Here is a tiny trained network, its code and every weight. The questions are about switching its units off for an input and a target symbol, where a switched-off unit gives its printed mean instead of its output.

import numpy as np


def w(rows, s, z=0):
    codes = np.array(rows[::2]) - 128.0
    scale = np.full(codes.shape[1], s)
    scale[-1] = z or s
    return codes * scale


def norm(h):
    return h / np.sqrt((h * h).mean(-1, keepdims=True) + 1e-5)


def f(y):
    return np.maximum(y, 0)


def softmax(a):
    e = np.exp(a - a.max(-1, keepdims=True))
    return e / e.sum(-1, keepdims=True)


def log_softmax(a):
    a = a - a.max(-1, keepdims=True)
    return a - np.log(np.exp(a).sum(-1, keepdims=True))


def net(x, mask):
    ids = ['αβγδεζημξπστφψω'.index(c) for c in x.split()]
    T = len(ids)
    res = E[ids] + P[:T]
    q, k, v = (norm(res) @ M[0].T for M in (Q, K, V))
    z = softmax(np.where(np.tri(T) > 0, q @ k.T / 2**0.5, -1e9)) @ v
    res = res + np.where(mask[0], z, O[0][:, -1]) @ O[0][:, :-1]
    y = f(norm(res) @ A[0][:, :-1].T + A[0][:, -1])
    res = res + np.where(mask[1:9], y, B[0][:, -1]) @ B[0][:, :-1]
    return log_softmax(norm(res)[-1] @ U[:, :-1].T + U[:, -1])


Q, K, V, O, A, B = {}, {}, {}, {}, {}, {}
E = w([
[147,130,123,112],'α',
[146,131,123,111],'β',
[149,143,140,140],'γ',
[148,132,124,113],'δ',
[103,150,131,119],'ε',
[152,133,125,114],'ζ',
[147,146,142,145],'η',
[152,133,125,115],'μ',
[100,150,129,119],'ξ',
[102,147,128,115],'π',
[123,101,153,154],'σ',
[97,136,122,110],'τ',
[248,109,210,94],'φ',
[97,138,123,111],'ψ',
[154,141,132,130],'ω',
],0.018)
P = w([
[173,113,255,18],'0',
[161,136,189,75],'1',
[159,133,144,92],'2',
[155,137,114,104],'3',
[160,134,91,116],'4',
[157,131,70,133],'5',
[153,132,44,148],'6',
[158,151,21,169],'7',
],0.0049)
Q[0] = w([
[59,8,189,153],'head 0',
[161,3,255,242],'head 0',
],0.0093)
K[0] = w([
[203,165,253,8],'head 0',
[86,145,254,57],'head 0',
],0.0072)
V[0] = w([
[135,57,173,177],'head 0',
[255,193,122,205],'head 0',
],0.0067)
O[0] = w([
[63,50,122,125,1],'head 0',
[71,146,254,69,84],'head 0',
],0.0073,0.0024)
A[0] = w([
[86,72,142,217,229],'neuron 0',
[224,148,166,123,156],'neuron 1',
[71,36,128,140,253],'neuron 2',
[84,150,113,170,170],'neuron 3',
[53,112,181,69,68],'neuron 4',
[234,124,67,149,84],'neuron 5',
[88,141,122,254,142],'neuron 6',
[141,104,134,217,152],'neuron 7',
],0.0085,0.0051)
B[0] = w([
[103,23,147,81,187],'neuron 0',
[78,127,57,163,254],'neuron 1',
[58,1,112,117,180],'neuron 2',
[124,76,122,131,169],'neuron 3',
[102,159,200,222,155],'neuron 4',
[160,76,208,172,220],'neuron 5',
[148,29,172,143,176],'neuron 6',
[102,70,193,87,177],'neuron 7',
],0.0083,0.0057)
U = w([
[97,168,72,74,67],'α',
[128,167,81,75,45],'β',
[73,172,231,140,41],'γ',
[121,183,106,71,83],'δ',
[153,145,49,179,71],'ε',
[125,192,141,88,70],'ζ',
[99,174,218,171,23],'η',
[112,186,152,95,112],'μ',
[169,141,65,199,85],'ξ',
[176,138,85,178,75],'π',
[39,27,118,122,186],'σ',
[247,91,174,137,253],'τ',
[92,131,146,156,230],'φ',
[175,82,122,173,118],'ψ',
[102,143,209,135,191],'ω',
],0.014,0.0043)

Each question gives the input, a string of symbols that net reads in full, and the target symbol t.
The units are the heads (2 rows each of Q, K, V and O) and the neurons (one row each of A and B). Each row of codes is followed by its name. A weight is (code - 128) times the scale printed after its matrix; where a second scale follows, it is the last column's (O, A, B and U).
mask holds one flag per unit, heads first, then neurons. A switched-off unit (its flag False) gives its mean, the last column of its rows in O or B, instead of its output. The means were averaged over made-up inputs and are rounded, as every weight is.
A unit's drop is (log p(t) with every unit on - log p(t) with that unit switched off) / (log p(t) with every unit on - log p(t) with every unit switched off).
The circuit of an input: a set's keep is (log p(t) with only the set's units on - log p(t) with every unit switched off) / (log p(t) with every unit on - log p(t) with every unit switched off). Starting from all 9 units, units are removed one at a time, each time the one whose removal leaves the highest keep (on an exact tie, the one counted first), for as long as the keep stays at least 0.8.
circuit, biggest first: the units of the circuit, biggest drop first
unit that matters most: the unit with the biggest drop
k most important neurons: the k neurons with the biggest drops, biggest first
drop of u: that unit's drop, to one decimal
input σ α σ τ π, target τ: circuit, biggest first	[head 0; neuron 5; neuron 1]
input ε ξ ζ, target ξ: circuit, biggest first	[neuron 1; neuron 0; neuron 2]
input σ γ γ ζ, target γ: circuit, biggest first	[head 0; neuron 4]
input σ τ π, target τ: 3 most important neurons	[neuron 5; neuron 1; neuron 2]
input δ ε δ σ ζ, target σ: circuit, biggest first	[head 0]
input γ τ ζ σ β δ γ τ, target γ: circuit, biggest first	[head 0; neuron 4]
input α σ σ γ τ, target γ: circuit, biggest first	[head 0; neuron 4; neuron 1]
input γ σ τ ε, target τ: 3 most important neurons	[neuron 1; neuron 5; neuron 2]
input τ ε ζ δ γ δ ξ μ, target ξ: 2 most important neurons	[neuron 1; neuron 5]
input τ σ ω, target σ: 2 most important neurons	[neuron 1; neuron 4]
input ε ξ α, target ξ: 2 most important neurons	[neuron 1; neuron 0]
input σ σ δ ξ π, target ξ: drop of head 0	0.6
input η ψ σ ω, target σ: drop of neuron 1	-0.1
input η ζ π ξ ξ α, target ξ: drop of neuron 5	0.1
input ξ ξ ξ δ, target ξ: unit that matters most	neuron 1
input ξ γ ω, target γ: drop of head 0	1.1
